Known rows, with every step that occurs:
puros/veki/bege/paduk: [ 118  -58   54   14  173   40 -105  431  305 -329  301  436   87   65
 -480 -328  553  -41 -176  319  113   45 -160 -135  -93  279    1 -361
 -425  -63 -348 -251  385  197  399 -166  304 -230   14 -515 -163  449
   93 -278  -44 -215   42  -50 -197  294   78  393  184  -43  355  449
  319  386   52   23 -309]
bege/veki/vafeg/luzizon: [  29   18  262  191   31  283 -231  328  383 -263  229  199  205    5
 -332 -240   -5  193  -37  -13  -35  295  -13 -391   71  271  382  128
 -184 -136  168  -80  116  191  261  -68   27 -113  216 -136 -251  532
 -349 -163 -173 -311  284  144 -234  307  213  333  -40  108  329  368
  272 -326   87  -66  -18]
nizab/gefir/luzizon/diba/funi: [   5 -197   99  170 -141   18 -101  167  -50 -237  313  544  246  283
 -185 -172  348   14   83  216 -371  181  144  -69  -34  323  164 -234
 -106   -5  396 -393  302  272  548   41  403 -256  146 -145  157  377
 -499    8 -256 -210 -185  160 -520  351  277  104  -82  194 -134  105
  205  -74  -39 -415  -59]
diba/puros/luzizon/veki/bege/paduk/femo: [ 101 -171  -42  290   28  196 -246  260  139  111  -22  458  103  202
  -73 -440  616 -119  196  239  155  307 -149 -162  -50  276   85 -602
 -606 -290  -38 -243  631  371  370  -30  278 -119  -85 -413  -71  755
   69   18 -320 -259  157 -317 -378   90  342  306   17   96  270  401
  364  499 -101  130 -499]
vafeg/luzizon/veki/diba/funi/gefir: [  15 -281  -80   -4  -79   13 -445  388  104   -7  207  334   -6  421
  -58 -291  -16  167  -64  115 -301  335 -277  -28  231  137  -35 -509
  -60   43  652 -248  471  162  235 -189  213 -207  -78  -15  215  442
 -392  -64  -21 -146  -65  -46 -527  338  273  164  107  141 -216  301
  -13  122  -24 -172    8]
luzizon/puros/veki/bege/paduk/femo/vafeg: [ 101  -45   78   76  112  -28 -118  400   64  -83  138  287   72  182
 -219 -549  446  -90  144  401  295  158  175 -161 -262  294  359 -243
 -612 -407 -399 -157  242  417  322   73  442  -83  -73 -639   70  277
   84  -65 -436 -243  436 -143  -90    7   39  471   19   15  503  315
  353  315  211 -189 -176]
vafeg/luzizon/gefir/nizab/funi/vaki/paduk/bege/veki: [ 188 -223  -64    3  216   96 -161  175  159  -64  525  417 -204  449
 -155 -129  362   36  -63  267  -27   92 -169 -298 -162  645  -86 -283
 -127  -77   -4 -146  257  209  157  -94  325   73  -67 -392 -174  672
 -176  258  279  -61 -146  -56 -337  174  298  419  345  458   57  354
  145 -106 -452  364  119]
puros/veki/bege/paduk/femo/vaki/funi/nizab/gefir: [  57 -244  -78   96 -181  -16 -520  403  -81   56  543  438   47   34
 -283 -475  607  142  -67  383  335   45   -2  -85   63  532  244 -319
 -456 -221  173 -385  390  146  253  201  368 -297 -197 -628  263  168
 -257   32 -210 -284  -49  -93 -218  343  222  448  210   39  551  311
  287  444 -258  -83 -505]
nizab/funi/vaki/femo: [ 136 -253  -33  194 -230  318 -251  479  -41 -189  274  640 -331  405
  -76   -7  396  228  285  247   96  424  -86 -150 -259  359  -44 -279
 -101 -355  407   65  486  437  319   -9  311  -69  157 -441 -239  160
 -330 -154  -45 -161   -7  -32 -165  357  441  274   82  397  212  551
  180 -173  159 -213 -492]
femo/vafeg/luzizon/veki/bege/paduk: [ 191  -29   19  -62   92  182 -213  353  365 -103  166  183   94   51
 -225 -352  331  -57 -216   95   77  156 -167 -127   -6   82   68 -355
 -445  -19 -125 -182  185  236  416 -130  236 -142 -176 -424  -16  669
  116 -317  -60 -302  175  -23 -231  157  -17  313   45  -28  345  390
  353  285   95    4 -228]
femo/vaki/funi/gefir/puros/veki/diba/luzizon: [ 231 -143 -141   -3  -50    8 -312  301  186  -99  440   46  145  119
 -167 -365  307  280 -110 -199  -20  330 -193 -252   54  139  316 -372
  -57 -268  369 -226  586  100    8  310  403  -88   28  -53   16  144
 -147  -78  109 -306   73  182  -63  223  192  233   83  -17  116  356
  250  173  -69  -32  200]
puros/vafeg/veki/diba/funi: [ -71   -7  126  188 -142   20 -362  224 -123   68    1  642  376  324
 -392 -178  355   85  111  370 -408  268  162 -197  -96  252  181 -349
 -255  -81  180   54  812  324  322   24  348 -513  166 -159  -98  419
 -271 -103 -171 -222  -47  101 -240  388  250 -189  136  199 -187  438
  277  118  -97 -167 -346]
puros/vafeg/luzizon/gefir: [ 336  -43   37  371  -93 -177 -163  334  -74  -27  434  160    0   44
  -75 -188   86  490  171   53 -132  398  169 -283  -37   75  -16  -85
 -161 -156  360 -364  -54  122  357 -290  348  133   47 -110 -137  380
 -505 -121 -336  -89 -195  158 -298  392  245  284   12  347  338  343
   29 -260 -162  165 -227]
veki/vafeg/luzizon/diba: [ 193   59  132  241 -164  143 -201  398  230 -212  214  334  121   25
 -353  -34    5   72   14  -59 -197  491   47 -378  153   56  383  131
  -47  -27  312 -324  -24  202  474 -106   -4  -74  208  -32  -10  290
 -348  -47 -204 -579  151  148 -395  211  202  217 -167   41  255  201
  281 -478   22  -27  -93]
gefir/luzizon/veki/diba: [  68   51   81   84 -240  149 -364  365  292 -194 -110  465  138  136
  -28 -299 -116  160 -162  137 -361  308 -293  -69  -23   80  161 -201
 -325  -67  259 -134  791  146  311  -15  198 -204   21  -47  -86  791
 -203 -259   22 -263  -31  174 -446  406  322  236  181  166  -12  336
  212 -132   65 -335   73]
vafeg/veki/bege/paduk/femo/vaki/funi/diba/puros: [ 171 -235 -250  113 -156  455 -183  322  -58  333  321  482   27  414
 -109 -412  720 -273  161  274  244  518 -132 -105   75  197  279 -516
 -405 -228  107 -113  663  243  212   70  242 -371  197 -378  -94  478
  -74  -64  -78 -607   62    5 -417  287  176 -161  137 -128   63  517
  497  372  -99  212 -576]
nizab/funi/diba/luzizon/gefir/puros/vafeg: [ 190 -120  -80  329  -93 -110 -158   14  -10   -9  596  290  366  109
 -138   19  552  279  349  -27  282  519  198 -353 -159   90   27 -398
  -79 -180  306 -201  335   67   22 -256  360  -87  144  -58 -178   21
 -435 -252 -232 -252  -51  138 -352  525  347  -60   23  296  388  344
   54   67 -134   25 -282]
luzizon/veki/diba/puros/vafeg/bege/paduk/femo: [ 159 -143  109  241   93  238 -411  131   99  200 -110  745  167   84
  -69 -513  491  -96  278  297  -20  370  126 -243   17  219   39 -465
 -524 -176 -119  -44  803  308  404 -112  365 -294   -6 -454 -181  667
  -61   70 -264 -417  132 -206 -340  190  363  128 -136  214  308  558
  563  405   33  114 -478]
gefir/luzizon/veki/vafeg/bege/paduk/femo/vaki: [ 146  -50  229  137  210  317 -260  376  338  219  136  392  -70  -21
  -38 -524  326  122  -13  266 -121  368  266  -90   29  320  343  -47
 -338 -366    4   90  302  333  462  118  250 -134    1 -521 -179  781
  -13 -112 -134 -376  120 -135 -106   29  -77  455 -253  328  310  277
  620   76  -37  220 -182]
vafeg/bege/paduk/femo/vaki/nizab: [ 302  -49  200  -66   21  118  -84  346  116   -6  248  537   24  401
 -221 -239  547  290   74  270  190  157   77 -125  268  201  333 -243
 -594 -400  190   73  359   82  453   14  306  -59  -13 -692 -236  567
 -184 -117  -19  -90  138 -193  153  251  139  341  162  418  423  552
  514  163 -159  213 -442]
vafeg/bege/paduk/veki/diba/puros/luzizon/gefir: [ 251 -106 -221  277  -84 -108 -174  277   44  -36  104  462  -74  103
   94 -124  432  210  233  269 -110  514    1 -172  -41  365 -248 -371
 -145 -196  136 -213  456  357  108 -276  569  147  -59 -203 -230  685
 -390  314   29 -342    1  -18 -124  353  361  126  114  147  -96  494
  191   68 -153  456 -154]
nizab/gefir/funi/vaki: [ -70 -328 -259   75 -255  137 -261  258  -61 -332  323  623 -134  240
   81  156  313  135  126  247  -95  156  162  -31   98  294   77  -97
  -20 -133  521 -176  458  260  476  -37  494   43  108 -267   54  279
 -398  -93  -14   61  -85  191 -320  551  370  261 -213  535  358  272
  328  -92  -43 -309 -351]
diba/luzizon/gefir/puros/vafeg/veki/bege: [ 390   25  -90  276   81  -66 -462   85  286   14  546  220  134  159
 -258 -128  643   24  -17  165 -106  352    8 -267 -204  159  142 -405
 -400 -296  -43  114  235  147  166  153  209 -147 -117 -237 -230  418
  150 -336 -172 -212  -77   63 -132  357  261   30  151  365  265  384
  257  301 -275  240 -409]
gefir/funi/diba/luzizon/puros/vafeg/bege: [ 266 -287  -15  140  -11  210  -85 -130  351 -364  385  635  366  302
 -316 -181  634  100  129  -23 -325  470  224 -231 -114  308  -48 -112
 -236 -145  234 -125  504  366  169  243   69   19   40 -295 -143  514
 -375 -190 -196  -61   40   18 -275  376  143 -186 -289  144  184  472
  336  255  148   10 -303]
diba/puros/luzizon/gefir/nizab/funi/vaki/paduk/bege/veki: [ 136 -269 -153   88   61  172 -128   84  138  -69  494  552 -192  490
  -71  -23  559   28  122  311  162  222 -201 -293 -167  822  -99 -435
 -194 -180  -83 -133  483  384   72  -58  352  145  -48 -401 -233  662
 -210  353  284 -109 -121 -206 -287  293  416  312  316  466  -79  362
   89    4 -480  407  -30]
puros/vafeg/luzizon/gefir/diba: [ 435  207  -12  242 -336 -146  -78  548  137 -145  304  437  277  126
  205   42  186  200  -86  249 -266  541  238 -337  -29  -74   17  124
 -117  -56  517 -352  157   95  317 -343  299  100   60 -164  -55  362
 -363 -181 -331 -298  -57  261 -485  441  220  251  135  348  590  438
  190 -290 -199  -51 -183]
veki/vafeg/bege/paduk/femo/vaki/nizab/gefir/luzizon: [ 268  -99  264   21  -19  210 -210  315  265 -172  371  546  194 -248
   -9 -442  513  223  -13   81  305   61  343  -73   86  384  319   61
 -367 -304  169  -16   24  163  349   31  437 -127 -119 -502 -199  499
 -324 -169  -95 -240   31  -64  -77  367  174  534 -208  394  409  351
  589   55   -8   -8 -106]
puros/veki/vafeg/luzizon/diba/funi/nizab/gefir: [-106 -211    9  240 -334    9 -476  339   57 -306  640  431  195   39
 -393 -266  260   41   52  364  -45   99   32 -226  200  508  217 -125
  -78  -30  379 -350  206  314  268  -33  194 -233  -86 -338  195  -33
 -612   32 -262 -423  -53  154 -325  564  325  266   40  135  412  195
  101   67   -2 -237 -279]
diba/luzizon/veki/bege: [ 141 -171   56  183    8  148 -290   78  483 -271  257  139   58  300
 -355 -217  353  -99 -168   -2 -230  261 -513 -125  129   59  107 -503
 -523 -167  233  -39  491  292  370  311   43  -61 -280 -224 -120  798
  122 -441  -67 -104   26   82 -268  305  233  186  192   91  279  355
  111  315  -78 -156 -309]
nizab/funi/gefir/puros: [  70 -228 -159  114  -89  -92 -342  230   18  -62  549  538 -138  415
    8  -15  454  114  227    1  442  514 -120  -83  -35  215  222 -455
 -130 -165  437 -225  378 -190    0 -390  276 -155  169  -78  130   97
 -393 -275  -38 -185  243 -169 -359  571  425  163  143  314  304  415
   52  167  -84 -150 -101]
gefir/nizab/funi/diba/puros: [  11 -422  -84  284 -468  310    5  170 -149 -195  408  720   61  656
 -133    5  515 -326  418   69  459  522 -282  -80  252  309  204 -521
 -251  -73  403 -170  678  192   51 -297  141 -250  258 -200 -100  370
 -545 -275  -91 -425   23   79 -479  819  487 -234  227   67  227  645
  118  168    4 -152 -463]
gefir/diba/luzizon/veki/bege/paduk/femo: [ 234  -26    7  185   64  159 -193  279  311   31  -53  392  302  170
  -99 -314  644 -248  -88  205  -28  274 -129 -267    7   74   42 -427
 -522 -196  131 -161  590  310  363   46  352 -137 -196 -453  -27  747
  256  -78 -279 -261  181 -114 -449   35  280  400   50   84  515  389
  467  521  -77  -59 -315]
femo/vaki/nizab/gefir/puros/vafeg/luzizon/veki/bege: [ 229 -119   65    0  -55  -29 -434  352  374  -54  625  123  183   83
   26 -347  199   75 -163  151  -70   86 -173   27   44  -83  286 -471
 -539 -229  159  -97  111  -81  425  100  -11 -180 -296 -310 -163  324
 -119 -526  -36 -292  -96   59 -162  267  152  179  314  388  495  382
  216  162 -356  157 -347]
vaki/paduk/veki/diba/funi/nizab/gefir/puros: [-123 -266 -261  -24 -262  -37 -346  341 -136 -102  402  594  127  188
 -131  -61  600  -53  247  448  154  156 -152   31  -91  392   90 -364
 -184 -111   97 -135  658  -90    5 -219  547 -453    7 -237   69  115
 -393   16  118 -497   80   88 -249  499  623  161  468  311  129  363
   95  374  -19  -74 -127]
funi/vaki/femo/vafeg/bege: [ 334 -182   98  -23   27  277 -314  216  259 -362  281  603 -340  406
 -119 -261  375  129  230  265  -72  431  286 -184   22  282  154  -10
 -161 -347   93  324  291  490  329  165  229   -5   97 -562  -62  444
  -84 -100 -167 -301  297  132  115  347  118   77 -191  435  262  583
  368 -119  347 -230 -417]
diba/luzizon/veki/bege/paduk/femo: [ 147 -160   41  237  185  165 -229  158  212   60  -13  295  159  151
 -269 -419  615 -130   45  111   55  199 -189 -227   26  161   51 -534
 -560 -256   44 -146  541  327  390   88  366 -135 -185 -433  -66  773
  202  -64 -264 -160  143 -169 -346   25  304  415   -5   77  381  348
  399  552  -33   10 -351]
luzizon/gefir/puros/vafeg/bege/paduk: [ 368  -57  -16   57  175   53 -207   96  180  -88  344  647  117  -65
 -217 -196  687  219  119  233   92  326  320 -281  -89  231 -189 -248
 -187  -61 -245 -116  318   93  291 -400  492 -146   45 -435 -216  444
 -152 -104  -35 -281   16  -81 -112  402  174  120 -173  317  305  515
  398  306   21  289 -377]
nizab/funi/vaki/paduk/femo/vafeg/veki/diba/puros: [ -37 -204 -216  174 -306  333 -363  348 -240  301  130  708 -237  294
   45 -224  501 -210  389  290  277  516 -107 -199 -152  330  381 -447
 -415 -303   78  183  736  420  152   -1  453 -263   94 -343 -142  273
 -231   10   32 -550  231  -51 -122  348  443   17   26  210  176  592
  492   41  146  113 -337]
veki/vafeg/luzizon/gefir/diba: [ 352  260    0  213 -391  -20  -85  622  245 -176  234  383  210   51
  111   77  127   61 -174  266 -183  572  127 -380   78  -44  110  228
  -76  -77  499 -262   64  161  232 -369  310   55  -37 -120  -76  392
 -267 -187 -224 -400  111  265 -416  416  196  299   93  239  574  425
  196 -331 -126  -42 -105]
bege/veki/diba/luzizon/puros: [  71 -244 -156   11 -223  211   14  139  247 -415    3  434  341  111
 -265 -183  280  128  -81   -4 -234  296 -469 -150 -244  263   62 -265
 -343 -355   54 -150  633  365  115  321  346  -46 -113 -306 -307  535
 -418  -74  105 -108  186   14  -95  125  497  293  138 -149   -2  384
   71  157  261   36  224]
bege/veki/vafeg/luzizon/gefir/nizab/funi: [ 144  -85  239  369 -155  -41 -283  194  -47  -13  449  315   85  403
 -226   61  255   80   22   83  324  255  -54 -391  -27  577  182 -314
 -260  -84  344 -199  144   99  -36 -277  290  -43 -125 -197  -19  423
 -431 -112  -70  -18  -20  -80 -267  555  347  229  170  298  362  437
  122  -90 -456  -42 -108]
nizab/funi/gefir/puros/veki: [  21 -108  -53  230  104 -229 -340  395  136 -268  801  355 -202  430
 -151 -391  367  120  138  346  219  261  -98 -196 -155  304  221 -444
 -157 -195  122 -327  571  -76   37 -297  228   19  239 -206   49 -115
 -286 -236  -91 -140  147  -17 -321  642  263  336  251  312  466  362
  124  194  -56 -256   15]
puros/vafeg/bege/veki/diba/luzizon/gefir/nizab/funi/vaki: [ 210 -372 -157  148  -12   58 -526  -21   84 -106  354  548   35  322
  -44   84  371  179   40  183  -57  192   34 -324  -69  496  -94 -495
   68  -94  307  198  508  364   99   70  404  -36 -179 -368 -178  415
 -418   53  172  -41 -271   82  -20  352  362  110  -55  482  261  532
  287  -71 -290  167 -253]
luzizon/gefir/nizab/funi/vaki/femo/vafeg: [ 362 -117   30  107 -289  123 -256  442 -172 -107  368  298 -329  504
   70   60  263  204  307  299  393  344  205 -221 -114  418  133 -203
 -153 -395  204  117  103  463  158  -85  525   94  -54 -510   53   86
 -146  -77 -174 -190   70   50   -7  432  284  296   53  553  283  409
  116 -189   39 -338 -340]

Rows:
[  59 -154  200  191  162  253 -180  437  165  151  307  493 -132   38
 -140 -534  445  -41  202  388   68  376  268 -128  101  398  423 -155
 -373 -444 -203   70  351  372  434   56  314 -200  139 -622 -289  411
  -93  -39 -186 -523  209 -117   66  132   -1  348 -162  234  445  462
  607  168    7  348 -352]	diba/puros/veki/vafeg/bege/paduk/femo/vaki
[ 147  122  -77   17 -129 -272 -317  560   94 -207  385  144   86   95
   27 -439 -126  151  -27  295 -131  221   17 -239 -167   28  318 -201
 -140 -229  -50 -257  359   -2   79 -229  422 -147  113  -82   -6   53
 -198  -89 -111 -431  167  374 -111  298  192  196  263  155  280  414
  163 -162   56  -58  224]	femo/vafeg/luzizon/gefir/puros/veki/diba
[ 247 -100  -70  -38   46  -15   11  208  192   12  343  132  -47   48
 -161  -61  259  282 -126   17 -200  380 -246 -277   47  305  -80 -231
 -175 -317  171 -115  170  316  138  107  605   76 -213 -255 -270  650
 -101  205  260 -207 -119  152 -111   86  303  374  221  207 -128  231
   29  -72 -231  487  256]	femo/vaki/paduk/bege/veki/diba/luzizon/gefir
[ 143 -127   76   38  315   78 -337  499  263  178  453  387 -180   43
  -55 -500  421   96   76  392  140  363  310 -117   75  321  352 -186
 -178 -427 -131   37  225  157  263  -90  307 -166  100 -545  -93  238
    5  -16  -95 -472  227 -190  -22   81   -6  465 -149  358  398  314
  510  236  -69  364 -154]	funi/gefir/puros/veki/vafeg/bege/paduk/femo/vaki
[ 195 -115   44   84  167  329  -81  179  474 -383  273  507  154 -214
 -591 -447  698   -3  -80  145   28  218   26 -374  -75  390  -57 -100
 -191 -142 -349  -52  410  493  196   -7  369  -30 -157 -523 -349  427
  -95 -135  110 -310  269 -107   80  253   26  325 -301 -102  353  511
  485  415  330  235 -118]	diba/luzizon/puros/veki/vafeg/bege/paduk
[ 360 -120 -151   16 -246  432 -397  472  147  -37  367  364  -13  352
  409   57   54  300  158  300 -311  372   65 -220 -358  543 -172 -246
 -142 -324  244  -85  333  347  283   11  448    0  161 -303 -323  207
 -285  129 -100 -182 -284   84 -373  246  559  171   13  576  -94  425
  280 -260   47  -14 -265]	bege/veki/diba/puros/vafeg/luzizon/gefir/funi/vaki/femo
[ 184 -389 -233  -80   41  237 -145  209   54  -85  440  482 -265  301
 -290   36  651  195  -85  241   50  163 -339 -360 -155  503 -248 -479
  -69  -87  123   65  526  342  -11    7  499   62 -253 -403 -110  471
 -196  119  547  -53 -233  -38  -88  272  434  314   25  395   -4  401
  219   55  -83  346  -46]	vafeg/bege/veki/diba/luzizon/gefir/nizab/funi/vaki/paduk
[ 194 -161 -168  197  107   73 -127  407   91  118  415  222  151  336
   44 -484  493 -264   72  323    0  217    0 -205 -123  326  -20 -519
 -441 -184   58 -494  264  195  238 -211  419  -94    7 -340   20  470
    8  102 -398 -205  -44  -32 -614   79  215  225   38   45  310  372
  426  440  -89  191 -281]	vafeg/luzizon/gefir/funi/diba/puros/veki/bege/paduk/femo
[ 140 -141 -129  -81  274  232  -48  -17  370 -160  461  301  -87  403
 -176   36  469  105  -85  194 -236  177 -140 -352 -115  670 -141 -175
 -192 -170   35 -143  386  346  228  148  491  216  -19 -344 -226  754
   23  323  247   86  -66   25 -375  161  314  410  148  448  -68  165
  207    3 -260  185  176]	diba/luzizon/gefir/funi/vaki/paduk/bege/veki
[ 247   92  228   47    0  216 -225  362  344   67  198  347  118  217
 -237 -283  478  381    6  292  182  216   77 -284  265  243  322 -243
 -544 -420  176   99  442  290  336   61  150  102 -191 -587 -258  583
  -90  -81   45 -165  209 -296  149  211   48  358   25  413  373  406
  493  144 -248  275 -426]	puros/luzizon/veki/vafeg/bege/paduk/femo/vaki/nizab
[ 134 -211 -406  253 -211  -38 -101  489 -132    8  181  341 -305  129
  107   15  378  343  318  382  -47  474 -180 -144 -134  332 -231 -359
  -50 -254  201 -193  495  419  132 -226  599  253  -41 -144 -237  467
 -428  306  182 -300 -145   18 -165  310  482  313  197  317 -150  332
   21 -151 -134  450 -157]	funi/vaki/paduk/veki/diba/puros/luzizon/gefir
[ 359   65 -309  -38 -298  150 -337  233  124 -125  356  292   59  510
  -40  225  392  339  -92  225 -132  100 -127 -331  122  253   59 -305
 -264 -238  575   71  533  195  212   57  543  241 -189 -298 -203  395
 -180  -38  247  206 -151  118   -4  492  367  197  122  577  189  419
  416   -4 -214   19 -251]	vafeg/veki/diba/luzizon/gefir/funi/vaki/nizab
[  99  -43 -102  245  -83  -56 -424  303  204  171  442  193  -77  510
  171 -293  350  394  123  213  171  410 -189 -179    2  167  225 -653
 -369 -383  586 -227  712  102   75  -66   49  289 -122 -221   94  388
 -260  -92   -1  -40  156 -332 -284  362  267  296  179  487  277  210
  149  202 -407   26 -156]	paduk/femo/vaki/nizab/funi/gefir/puros/luzizon/veki
[ 288   51  -74  379 -251   55 -261  223   98 -148  353  642  308  -42
 -146 -197  687   86   64  288 -147  402  236 -326 -234   95   97  -25
 -276 -298  161    6  631  388  193  144  241   72   -5 -418 -255  167
 -295 -215 -122 -297   60   68 -258  584  373  187  -30  341  460  353
  422  215  -54  -10 -221]	nizab/gefir/diba/luzizon/puros/vafeg/veki
[ 150 -167  -41   47   27  162 -159  150  213  -13  222  270  423  261
 -145 -265  710 -184  -45  146  213   43 -143 -222  192  147  -47 -605
 -583 -198  331 -288  511  217  243    6  423  -72 -294 -438   48  553
  127  -15 -159  -58   60  -87 -564  224  378  273   40  133  376  251
  450  676 -150 -114 -328]	vaki/nizab/gefir/funi/diba/luzizon/veki/bege/paduk/femo
[  94 -171  158 -139  301  329 -350   44  412 -331  307  492  -80  626
 -119 -254  309  131   49  578 -314  189  151 -260 -104  581   68 -235
 -216 -285  -75  344  518  482  296  247  275  -97  184 -645 -144  585
 -135  146  -75 -110  216  137  -40  274  225   96   -6  458  -28  409
  357  -70  214 -333 -173]	diba/funi/vaki/femo/vafeg/bege/veki
[  49 -171   38  207 -150   97 -110  273  101 -159  480  303  247  473
 -285   16  226  -36  -13  179  301  358 -133 -372  148  314   39 -307
   10    1  462 -176  275  150 -180 -396   70 -116   78 -146   -9  362
 -453  -91    4 -274  -22  185 -581  589  297   -8  218   70  187  353
   43 -110 -213  -47  -89]	bege/veki/vafeg/luzizon/gefir/nizab/funi/diba
[  86 -144  184  -57  271  267 -389   30  410 -291  354  556 -167  558
  -84 -187  322  155   54  420  -53  305  106 -310 -174  585  128 -224
 -273 -305   33  321  460  413  191  194  200  -12  173 -657 -154  525
 -213   82  -36 -121  312   60  -51  344  248  145   -7  399  206  477
  403 -170  169 -303 -150]	nizab/funi/vaki/femo/vafeg/bege/veki
[ 441 -283 -219  161 -164   -8 -133  369 -159 -151  217  206 -160  379
 -161  175  429   96  114  250   11   93 -242 -200  139  362 -208 -354
    0 -119  135    0  473  230   37 -129  675  132 -253 -235  -99  548
  -79  137  326 -169 -369  147 -124  426  554  441  319  539   -6  347
   85  139 -318  208  -24]	funi/vaki/paduk/veki/diba/luzizon/gefir/nizab
[ 195 -177  -53  -20 -117  192 -482  402  372 -175  459   91  -94  278
  174 -258   97  -93 -168  190 -248  145 -124  -11  -86  157   91 -336
 -390 -209  317 -118   95  307  415  224  138   -8 -305 -318   95  414
   68 -302 -144 -163  -18  148 -357  200  162  219   36  350  311  287
  263   65  -58 -252 -289]	nizab/gefir/funi/vaki/femo/vafeg/luzizon/veki/bege
[ 277 -132 -132   65 -173  308 -537  217   18  276  274  543  -33  464
 -384 -312  657  325   -4  222  109  397   26 -209   50  685  320 -160
 -414 -172  319 -198  587  161  212  285  195 -253    3 -580  274  679
 -249   85 -216 -204   63 -259  -71  194   44  200   88   42  343  493
  412  317 -147   32 -651]	vafeg/bege/paduk/femo/vaki/funi/nizab
[  96   81   85  -58  -39  109   48  491  239  120  394  331  262  254
  -62  -76  346  -66 -228  479 -455  347  165 -286  -91  387   65  -11
  -91  -71  215 -162  109  355  296  -73  436 -196 -106 -278 -129  491
 -155   90    4 -354  -25  105 -338   25  -38  193  216  259    6  284
  200 -121 -334  246   56]	femo/vaki/paduk/bege/veki/vafeg/luzizon/gefir/diba/funi
